Where the symbols take the states:
Z433: l>Z940, x>Z939
Z152: l>Z880, x>Z677
Z939: l>Z458, x>Z742
Z75: l>Z543, x>Z244
Z594: l>Z989, x>Z499
Z117: l>Z430, x>Z824
Z895: l>Z848, x>Z75
Z159: l>Z911, x>Z152
Z244: l>Z103, x>Z989
Z824: l>Z117, x>Z512
Z825: l>Z844, x>Z151
Z880: l>Z274, x>Z433
Z884: l>Z323, x>Z825
Z173: l>Z520, x>Z724
Z449: l>Z677, x>Z724
Z682: l>Z227, x>Z844
Z175: l>Z825, x>Z957
Z898: l>Z163, x>Z864
Z499: l>Z471, x>Z778
Z488: l>Z552, x>Z159
Z802: l>Z537, x>Z594
Z724: l>Z623, x>Z191
Z283: l>Z937, x>Z489
Z740: l>Z499, x>Z524
Z163: l>Z675, x>Z488
Z458: l>Z724, x>Z252
Z864: l>Z895, x>Z552
Z778: l>Z911, x>Z163
Z911: l>Z740, x>Z675
Z677: l>Z433, x>Z623
Z398: l>Z864, x>Z488
Z39: l>Z654, x>Z471
Z151: l>Z761, x>Z804
Z578: l>Z404, x>Z252
Z804: l>Z323, x>Z715
Z430: l>Z500, x>Z244
Z623: l>Z997, x>Z939
Z937: l>Z170, x>Z955
Z844: l>Z444, x>Z761
Z191: l>Z939, x>Z861
Z552: l>Z592, x>Z462
Z404: l>Z861, x>Z283
Z715: l>Z75, x>Z654
Z742: l>Z984, x>Z170
Z997: l>Z449, x>Z283
Z940: l>Z152, x>Z398
Z524: l>Z778, x>Z898
Z543: l>Z804, x>Z400
Z444: l>Z278, x>Z740
Z500: l>Z824, x>Z283
Z278: l>Z884, x>Z499
Z654: l>Z802, x>Z537
Z252: l>Z252, x>Z984
Z785: l>Z191, x>Z430
Z274: l>Z159, x>Z940
Z848: l>Z898, x>Z400
Z537: l>Z802, x>Z682
Z489: l>Z955, x>Z191
Z585: l>Z785, x>Z578
Z861: l>Z880, x>Z585
Z227: l>Z989, x>Z682
Z619: l>Z488, x>Z449
Z323: l>Z957, x>Z75
Z993: l>Z594, x>Z619
Z957: l>Z151, x>Z175
Z102: l>Z103, x>Z520
Z405: l>Z884, x>Z117
Z955: l>Z252, x>Z724
Z989: l>Z537, x>Z278
Z520: l>Z170, x>Z824
Z170: l>Z512, x>Z175
Z512: l>Z102, x>Z173
Z462: l>Z619, x>Z880
Z103: l>Z117, x>Z537
Z675: l>Z524, x>Z848
Z984: l>Z489, x>Z512
Z592: l>Z398, x>Z619
Z761: l>Z175, x>Z323
Z471: l>Z278, x>Z911
Z400: l>Z715, x>Z398

The rows follow the links: the fewer symbols apart two states are, the more alike their rows tend to be.

Each row is also shifted at random along 9 hidden directions that mean nothing.

Row, then state:
20 130 -18 35 11 27 -42 -90 63 21 104 100 125 66 -35 104 -133 -33 209 -52 143 67 -61 -32 3 -122 -5 85 -60 -185 -69 165 -15 -3 -48 -49 162 159 22 -69 -30 -144 75 -22 90 -62 146 -140 -35 -224 -80 -22 -109 86 181 -117 20 64 -111 81 16 -24 -68 -47 -25 90 -103 -132 -148 -> Z163
187 -26 36 37 8 1 23 71 -46 -87 -2 36 62 45 -8 -42 89 45 21 -21 -1 -82 83 12 41 -1 18 -116 22 -30 65 27 -83 -14 -9 72 50 72 -68 -72 16 -92 -113 8 -69 -73 -71 -205 -121 159 80 -43 6 -73 -61 -54 -20 63 -46 -104 44 -9 -42 -31 100 -47 52 141 43 -> Z252
25 1 54 -20 54 -3 -21 2 -1 13 -20 44 -168 92 38 159 50 85 36 71 39 -50 -41 -66 -31 -41 106 -35 -45 167 0 0 41 12 -49 16 -134 -61 -30 -61 -9 8 -7 7 7 19 -76 86 75 108 -72 29 113 43 3 28 -68 -54 40 17 -34 80 23 -6 -13 32 -100 -55 71 -> Z740
135 36 30 -5 -104 -94 60 53 47 -66 43 -101 -209 -59 -65 -120 27 41 65 39 25 37 -100 120 -10 -99 -29 45 -85 63 40 -141 -47 -53 -53 -73 -156 -97 24 48 9 -23 -13 77 -114 33 58 -84 -73 -69 -165 32 110 -47 -8 1 69 -8 61 -31 -4 -12 119 24 20 118 26 94 -48 -> Z323
-46 -42 -32 31 62 26 -18 14 0 -6 -3 10 180 76 76 145 -28 22 -21 -24 -37 -73 77 -68 22 105 75 -31 135 -48 7 154 27 22 55 50 166 86 -24 -56 -39 42 -28 -45 33 13 -93 24 -21 109 119 -8 -102 45 -84 -21 -45 -15 -58 -20 29 -16 -103 -69 48 -91 -12 -19 61 -> Z939
-15 -59 32 -57 78 76 -37 11 -91 16 -17 0 -3 -13 3 26 35 -35 -74 -22 75 1 61 -74 16 -3 -26 -93 4 58 43 -58 3 62 49 -21 -50 43 -62 -12 87 36 -40 38 25 -41 -103 32 59 64 55 -8 116 76 31 53 15 -67 26 -32 -28 -18 -64 -7 -1 29 -15 -22 42 -> Z785
77 7 66 4 -33 -63 21 41 -8 26 42 -3 -170 -17 25 0 118 92 49 -37 -45 87 4 23 -23 -117 -74 -91 41 36 72 -188 -88 -101 0 39 -27 18 56 32 80 -23 34 48 32 -1 35 46 -55 16 -76 12 66 -78 3 -69 0 -63 72 -43 56 94 47 86 22 78 10 91 -30 -> Z955
78 -1 -56 73 30 59 -48 -14 47 -36 103 29 88 -28 1 96 -84 5 55 34 54 -33 -31 5 -10 52 -16 96 45 -69 -10 59 52 17 -21 -30 51 4 -66 -36 -3 29 40 -1 50 13 75 37 41 -124 -4 45 -50 10 14 -7 -26 -6 -12 13 29 21 -30 -21 10 -33 -34 -116 -6 -> Z102
74 -83 21 -66 4 23 -91 16 -140 57 -20 -63 18 -49 31 -8 52 -55 -147 -70 -69 -28 75 -44 -66 -49 -2 -91 36 -14 5 -82 36 -44 8 14 0 45 44 80 63 84 17 -26 36 -17 -108 142 4 82 130 81 -13 52 -14 -10 -62 -48 20 -41 28 -25 -75 48 -35 -31 56 -7 41 -> Z400
-21 -5 -30 17 -8 -8 17 4 33 18 8 21 2 -18 -44 -14 22 -20 3 4 -74 23 5 -15 -42 16 -83 39 -37 45 -23 19 -38 -24 13 35 -64 -14 -30 -81 32 -18 8 -32 51 -68 27 49 -7 -9 8 8 23 -32 -44 6 -10 50 16 42 -58 39 50 8 -4 -25 25 -22 -57 -> Z989
206 -53 23 12 40 -29 9 -34 -175 -75 24 46 141 -59 -50 -134 22 -129 -114 -82 -33 36 40 52 -46 -96 17 102 -145 -37 -77 -12 -84 4 79 12 -87 119 -49 32 -14 -57 34 20 51 -82 -65 -42 -24 -35 101 0 15 40 107 43 -9 128 -4 -5 14 23 -50 54 -60 73 120 17 28 -> Z552
138 -41 23 8 33 10 -24 -15 -64 -41 -21 25 116 -20 -14 -5 2 -65 -101 -33 -45 -17 139 -39 30 -3 4 -78 40 -6 46 79 -30 15 14 14 78 79 -30 -7 47 11 -11 -28 -47 -54 -47 -26 -38 52 96 -21 -22 26 12 29 -23 44 2 32 -27 -10 -84 12 96 45 30 -25 -4 -> Z585
-4 -2 -40 10 -16 -81 25 -135 -2 42 -73 72 122 -60 -35 21 -38 -80 -8 -75 -85 121 15 15 -89 -46 62 153 -27 -75 -83 100 -38 -28 -18 0 0 -33 102 59 -58 -34 130 -82 46 42 65 108 -23 -116 -17 -46 -200 5 102 47 32 137 16 195 -39 29 27 32 -80 65 -33 -54 -81 -> Z398
-123 -63 -60 64 29 -33 4 -122 159 30 -108 56 87 -39 -71 -25 -168 -116 16 55 53 69 -117 -59 -19 129 110 183 -23 84 -46 71 160 61 -46 2 -66 -143 38 -94 -97 49 38 -9 59 141 -11 51 -2 -109 40 0 -104 112 202 113 56 15 10 95 -104 9 -15 -112 -10 -32 -164 -55 47 -> Z227
132 -63 60 8 1 -29 -20 -3 -158 -56 -32 20 100 -72 -34 -197 53 -129 -208 -125 -126 89 154 20 5 -79 -36 -45 0 17 46 -73 -64 -52 94 39 9 118 -13 87 98 4 -8 35 -49 -83 -64 0 -76 36 152 -38 4 -1 104 76 -3 97 45 10 -12 -13 -96 82 57 83 119 38 20 -> Z404
-40 -12 7 -12 -14 2 81 -13 57 15 -65 -31 -99 43 17 40 -27 72 55 93 98 -138 -7 -34 76 123 52 -78 25 120 -15 -19 77 81 -44 -13 -93 -191 43 -16 -109 88 -72 16 -62 131 -66 -7 71 71 -137 -25 91 -1 -136 13 26 -102 13 -20 -33 -10 77 10 -16 4 -52 65 115 -> Z880
126 7 16 -26 -33 50 28 70 27 33 159 -62 -143 19 -27 -40 39 61 96 22 71 -18 -63 -27 54 -49 -134 -149 -57 36 -4 -173 21 -28 -44 2 20 19 15 -115 78 -25 -31 24 51 -9 46 -108 9 -19 -91 27 165 10 -22 -133 -20 -128 -1 -121 15 23 -5 62 24 44 -40 66 -29 -> Z682
-64 -50 -7 60 6 -14 -14 -22 10 -51 -22 14 62 -62 -42 -192 -73 -86 -81 -38 23 98 -106 69 -7 12 70 155 -26 4 -11 -112 92 4 49 -10 -24 -17 -22 52 -11 23 -13 93 15 81 -5 -31 -28 -68 100 -12 -49 35 237 111 41 41 25 -57 44 -45 -49 -43 -29 -24 -15 18 92 -> Z170
75 -26 -25 50 -28 -6 -38 -17 6 9 35 -26 60 -53 -22 -7 -16 -55 -84 14 -163 -15 61 -17 -35 39 -93 26 60 24 -1 17 21 -47 -3 42 11 20 -5 -12 11 84 56 -57 38 -47 24 149 -16 -52 72 100 -37 -31 -94 -26 -72 15 18 22 -28 49 8 59 52 -47 101 -37 -30 -> Z537
-116 13 -28 -10 39 70 5 63 29 12 47 21 -65 35 14 54 33 105 154 25 176 -35 -105 29 4 18 -31 20 -24 -39 -14 -91 -22 22 16 -10 -63 -22 -98 -77 17 -43 -72 79 68 17 14 -60 65 12 -72 -18 91 -36 -27 -14 47 -46 -17 -107 65 -11 38 -63 -66 -75 -47 44 23 -> Z173
-1 19 -14 -69 53 52 41 2 -80 8 23 23 38 24 23 108 97 36 51 5 34 -32 56 1 -18 -22 -58 -27 -58 -91 -68 77 -152 30 20 -3 -9 73 -51 -53 -24 -87 37 -65 68 -65 7 -11 27 42 -25 -10 48 -52 -140 -54 -10 37 -40 -11 37 47 35 30 -51 -27 44 15 -57 -> Z592
167 19 21 -10 -57 -47 10 -54 0 26 4 15 -54 -30 -19 57 30 27 49 9 -47 -18 37 26 -35 -70 -35 -12 22 -48 -31 -7 -50 -52 -90 13 -20 -54 86 47 -45 1 106 -54 -15 19 93 74 -30 -77 -105 31 -52 -80 -74 -66 -46 20 25 77 34 77 69 119 -4 58 8 10 -58 -> Z864
53 -37 9 -13 -5 -38 5 -5 9 -77 14 -88 -32 -48 -48 -87 -52 -87 -51 40 20 31 -92 70 -25 -17 53 113 -37 71 -10 -43 46 10 6 -82 -114 -26 -34 24 -33 61 28 59 -42 65 -32 16 -31 -88 10 71 60 71 85 73 20 -7 39 -56 -4 -19 -1 -21 33 55 -5 -1 30 -> Z151

From each start, follow one symbol. Which state do you reach?
Answers are names.
---
-72 30 -26 -73 65 95 -26 70 -84 -52 97 -46 64 43 6 7 24 -47 6 -26 64 0 -14 32 -1 -52 -71 22 -76 -75 -34 56 -88 21 96 -72 25 188 -155 -81 76 -78 -33 35 21 -138 8 -84 11 -1 52 11 115 45 -27 1 16 49 -41 -91 15 -67 -43 -45 19 1 56 -51 -80
x	Z825
---
26 17 -24 19 -1 85 -17 58 -77 -94 67 12 47 -39 -47 -91 7 -27 -3 -10 91 -90 9 96 20 0 -95 89 -48 -44 1 -59 -46 23 70 -34 -133 47 -184 6 25 -6 -77 100 -16 -93 15 -73 25 -54 -2 29 122 -72 -72 54 23 74 -14 -100 57 -47 31 7 -25 -61 142 12 39
l	Z117
---
-46 67 -2 -62 -122 -59 -9 29 -6 47 57 -117 -147 -62 -19 -66 39 -5 32 -66 -60 105 -25 74 -55 -153 -171 12 14 -61 22 -167 -86 -118 2 -63 -37 26 86 113 91 11 72 45 -18 -26 125 88 -61 -139 -111 72 40 -56 -56 -66 53 -21 40 -15 25 -12 84 82 -17 83 87 47 -154
l	Z323
---
-146 13 17 -18 -80 -3 60 4 55 30 -45 -80 -80 31 46 -43 -31 54 -15 48 -46 -116 44 5 89 120 -38 -95 136 48 -3 -87 81 -4 5 7 18 -129 96 88 -91 155 -36 7 -84 107 4 72 23 27 -79 8 26 -74 -202 -42 -19 -106 8 -43 22 -29 52 91 -3 -61 74 94 93
l	Z940
---
-31 46 27 54 2 33 -49 -16 38 -83 13 -12 125 37 -7 -147 -143 -125 -116 34 -68 -12 -6 17 99 51 64 30 23 -18 1 101 135 22 24 8 190 91 0 30 -62 38 -5 -14 -72 -14 18 -114 -38 -48 159 17 -75 67 118 -10 -61 27 -67 -40 2 -60 -137 -21 93 -42 34 -74 59
l	Z278
---
-99 -22 -19 65 -33 -125 100 -47 93 8 -132 18 5 -3 36 -23 -43 52 -36 26 -76 8 -24 13 13 125 164 72 35 93 -8 74 65 36 -11 31 -14 -202 109 61 -119 56 -20 -42 -80 149 -53 49 1 88 -44 -84 -138 -14 -13 86 43 28 33 111 -73 -15 82 -47 -33 -24 -38 45 98
l	Z433
---
37 14 -9 54 -2 -43 -24 -8 55 -9 15 2 -84 20 -2 139 -41 35 81 82 34 -40 -69 -35 -47 5 21 87 -52 113 25 71 33 45 -30 -14 -142 -28 -35 -57 -40 14 18 20 51 -31 -68 68 28 -47 -82 101 56 60 -26 5 8 -62 -1 35 -69 61 62 -89 -18 22 -16 -70 7
x	Z471
---
-39 99 -10 28 -87 -94 96 1 -8 -13 64 26 -54 -15 4 -43 65 58 125 -75 -80 118 -14 120 -19 -118 -125 101 -43 -86 -25 -26 -209 -78 74 -9 -16 76 45 48 9 -117 65 20 28 -92 139 -17 -68 -120 -176 -54 -15 -117 -86 -65 81 86 5 51 26 51 130 49 -71 96 125 78 -159
x	Z724
---
11 32 32 23 8 0 -2 16 13 -28 20 27 -4 -22 18 -3 0 22 27 1 28 54 37 16 54 -15 -45 -49 51 -52 88 -4 -60 15 17 -15 90 74 2 41 45 -32 9 35 -13 -40 26 -69 -36 -47 -10 -17 -7 -27 6 -26 27 -32 -6 -18 28 18 -24 -21 56 33 24 25 -27
l	Z937
---
142 -68 31 27 98 35 -70 48 -56 11 185 -47 62 24 117 159 -44 14 -38 -12 31 38 -13 -117 9 -33 42 -85 26 -3 24 -12 100 37 75 -4 201 195 42 -15 49 45 51 5 168 17 -126 66 79 -2 66 61 -9 223 97 -89 -70 -193 -32 -61 45 45 -193 -59 -8 90 -73 -119 72
x	Z939
---
4 -85 33 56 5 -126 57 -49 -38 -42 -157 89 34 -66 -64 -195 5 -65 -87 -87 -19 116 5 25 -23 -18 114 105 -70 123 50 -61 -33 7 69 24 -184 -60 -9 52 5 -29 -89 104 -53 31 -131 -48 -86 60 44 -102 -29 24 197 193 125 118 78 60 -73 -30 23 -57 -18 85 7 110 94
x	Z861
---
-42 -83 20 -8 51 -49 -22 -2 -139 -7 -27 7 33 -14 62 108 113 -7 -112 -74 -156 25 100 0 -112 -38 -23 77 94 65 -10 -56 -93 -77 130 59 -124 82 -61 13 40 83 64 11 99 -43 -104 298 -9 73 69 66 28 -45 -102 74 -50 29 85 8 40 109 11 72 -27 -23 104 7 46
x	Z191
---
50 -25 60 -66 9 9 21 -8 -117 56 3 -11 -63 -10 41 -25 93 9 -93 -25 -57 28 41 -29 -13 -64 -6 -120 -35 6 -52 -115 -5 -1 11 26 9 13 83 71 19 13 62 -39 42 16 -17 76 70 59 19 -17 26 7 5 -38 -59 -45 26 -7 37 56 -27 126 -63 40 29 9 32
l	Z552
